Here is a tiny trained network, its code and every weight. The questions are about switching its units off for an input and a class, where a switched-off unit gives its printed mean instead of its output.

import numpy as np


def w(rows, s, z=0):
    codes = np.array(rows[::2]) - 128.0
    scale = np.full(codes.shape[1], s)
    scale[-1] = z or s
    return codes * scale


def f(y):
    return y / 2 * (1 + np.tanh(0.7978845608 * (y + 0.044715 * y**3)))


def log_softmax(a):
    a = a - a.max(-1, keepdims=True)
    return a - np.log(np.exp(a).sum(-1, keepdims=True))


def net(x, mask):
    res = np.array(x, float).reshape(1, 7) / 4 @ E
    y = f(res @ A[0][:, :-1].T + A[0][:, -1])
    res = res + np.where(mask, y, B[0][:, -1]) @ B[0][:, :-1]
    return log_softmax(res[-1] @ U[:, :-1].T + U[:, -1])


A, B = {}, {}
E = w([
[127,125,130,128],'x0',
[129,130,129,129],'x1',
[32,44,60,148],'x2',
[43,212,120,8],'x3',
[150,42,169,48],'x4',
[128,128,127,127],'x5',
[198,133,2,86],'x6',
],0.0073)
A[0] = w([
[71,181,126,56,48],'neuron 1',
[108,215,94,227,89],'neuron 2',
[86,212,125,55,138],'neuron 3',
[75,127,201,161,86],'neuron 4',
[98,195,71,201,117],'neuron 5',
[60,140,243,141,89],'neuron 6',
[80,171,123,70,57],'neuron 7',
[217,76,149,208,38],'neuron 8',
[29,77,74,144,140],'neuron 9',
[19,66,52,151,42],'neuron 10',
[191,82,141,183,50],'neuron 11',
[186,93,164,110,50],'neuron 12',
[73,126,222,158,81],'neuron 13',
[207,75,135,225,29],'neuron 14',
[66,156,143,56,86],'neuron 15',
[158,78,112,116,184],'neuron 16',
[128,128,128,128,71],'neuron 17',
[171,18,166,38,107],'neuron 18',
[158,166,188,130,70],'neuron 19',
[60,86,79,146,57],'neuron 20',
[181,106,142,203,78],'neuron 21',
[118,119,129,147,58],'neuron 22',
[186,24,193,42,69],'neuron 23',
[80,183,122,57,69],'neuron 24',
[214,141,2,76,1],'neuron 25',
[73,171,132,55,69],'neuron 26',
[102,210,100,209,77],'neuron 27',
[221,228,196,110,60],'neuron 28',
[41,99,221,176,99],'neuron 29',
[152,110,3,84,89],'neuron 30',
[241,227,196,101,34],'neuron 31',
[86,162,125,58,102],'neuron 32',
[128,128,128,128,71],'neuron 33',
[85,173,121,68,65],'neuron 34',
[45,74,63,145,41],'neuron 35',
[127,223,86,230,95],'neuron 36',
],0.0082,0.013)
B[0] = w([
[110,106,111,160,146],'neuron 1',
[88,112,115,92,177],'neuron 2',
[136,107,136,172,253],'neuron 3',
[153,135,88,115,156],'neuron 4',
[100,119,142,88,188],'neuron 5',
[156,155,72,115,203],'neuron 6',
[111,101,106,155,134],'neuron 7',
[112,95,113,173,153],'neuron 8',
[181,114,189,117,227],'neuron 9',
[164,65,169,106,153],'neuron 10',
[112,81,96,174,132],'neuron 11',
[122,80,104,117,113],'neuron 12',
[160,146,52,110,170],'neuron 13',
[107,117,107,179,151],'neuron 14',
[115,123,115,165,162],'neuron 15',
[117,164,137,138,253],'neuron 16',
[141,33,38,105,93],'neuron 17',
[69,144,112,108,195],'neuron 18',
[149,98,112,112,125],'neuron 19',
[154,82,137,116,125],'neuron 20',
[102,112,114,153,150],'neuron 21',
[133,86,79,126,96],'neuron 22',
[67,100,112,96,167],'neuron 23',
[111,80,103,186,157],'neuron 24',
[177,160,53,115,145],'neuron 25',
[108,105,107,179,154],'neuron 26',
[99,110,111,96,153],'neuron 27',
[161,48,159,96,191],'neuron 28',
[180,147,65,106,216],'neuron 29',
[161,163,98,126,186],'neuron 30',
[162,68,153,111,178],'neuron 31',
[128,118,124,161,166],'neuron 32',
[139,3,33,99,93],'neuron 33',
[115,95,106,163,138],'neuron 34',
[164,64,152,109,134],'neuron 35',
[78,115,120,85,192],'neuron 36',
],0.015,0.0049)
U = w([
[123,90,108,247,59],'0',
[155,152,155,133,250],'1',
[218,162,48,99,47],'2',
[203,51,195,94,44],'3',
[137,162,163,143,213],'4',
[140,160,162,141,202],'5',
[46,117,117,60,38],'6',
],0.011,0.012)

Each question gives the input, the list of numbers given to net, and the class t.
The units are the neurons (one row each of A and B). Each row of codes is followed by its name. A weight is (code - 128) times the scale printed after its matrix; where a second scale follows, it is the last column's (A, B and U).
mask holds one flag per neuron, in row order. A switched-off neuron (its flag False) gives its mean, the last column of its row in B, instead of its output. The means were averaged over made-up inputs and are rounded, as every weight is.
A unit's drop is (log p(t) with every unit on - log p(t) with that unit switched off) / (log p(t) with every unit on - log p(t) with every unit switched off).
The circuit of an input: a set's keep is (log p(t) with only the set's units on - log p(t) with every unit switched off) / (log p(t) with every unit on - log p(t) with every unit switched off). Starting from the 12 units with the biggest drops (on a tie, the unit counted first), units are removed one at a time, each time the one whose removal leaves the highest keep (on an exact tie, the one counted first), for as long as the keep stays at least 0.8.
circuit, biggest first: the units of the circuit, biggest drop first
most important unit: the unit with the biggest drop
k most important neurons: the k neurons with the biggest drops, biggest first
drop of u: that unit's drop, to one decimal
input [-2,-2,-7,-7,-5,1,-7], class 0: circuit, biggest first	[neuron 8; neuron 14]
input [-5,6,-8,-6,3,-2,5], class 3: circuit, biggest first	[neuron 28]
input [3,-4,3,6,-7,7,-8], class 2: 2 most important neurons	[neuron 29; neuron 6]
input [1,-2,-4,5,-7,6,2], class 6: circuit, biggest first	[neuron 36; neuron 2; neuron 5]
input [0,5,8,-4,3,-5,-4], class 3: circuit, biggest first	[neuron 9; neuron 10]
input [1,-3,-2,-3,-8,-1,-1], class 6: circuit, biggest first	[neuron 36; neuron 2; neuron 27]
input [8,2,7,1,-6,5,-8], class 2: circuit, biggest first	[neuron 29; neuron 13]
input [7,-1,-3,3,-8,2,1], class 6: circuit, biggest first	[neuron 36; neuron 2; neuron 5]
input [1,-1,-8,-8,-7,-7,-8], class 0: 3 most important neurons	[neuron 14; neuron 8; neuron 21]
input [4,4,8,-3,-8,4,-5], class 3: 2 most important neurons	[neuron 9; neuron 10]
input [3,-5,8,7,5,-1,6], class 3: 4 most important neurons	[neuron 9; neuron 10; neuron 35; neuron 20]
input [3,-5,8,6,3,-3,-7], class 3: 3 most important neurons	[neuron 9; neuron 10; neuron 35]
input [5,-6,2,7,-6,-7,6], class 0: 2 most important neurons	[neuron 3; neuron 24]
input [-7,5,-6,-7,6,2,6], class 0: most important unit	neuron 8
input [0,-7,-4,-7,3,7,7], class 0: 3 most important neurons	[neuron 8; neuron 14; neuron 11]
input [-5,-7,4,1,8,-2,6], class 6: 2 most important neurons	[neuron 18; neuron 23]
input [-5,-2,-8,7,-2,6,3], class 3: drop of neuron 31	0.4
input [6,6,-7,-6,6,7,-8], class 2: drop of neuron 4	0.1
input [4,-7,8,-4,-5,-5,-5], class 3: drop of neuron 5	0.0
input [-2,-2,-5,2,-6,-3,3], class 6: most important unit	neuron 36
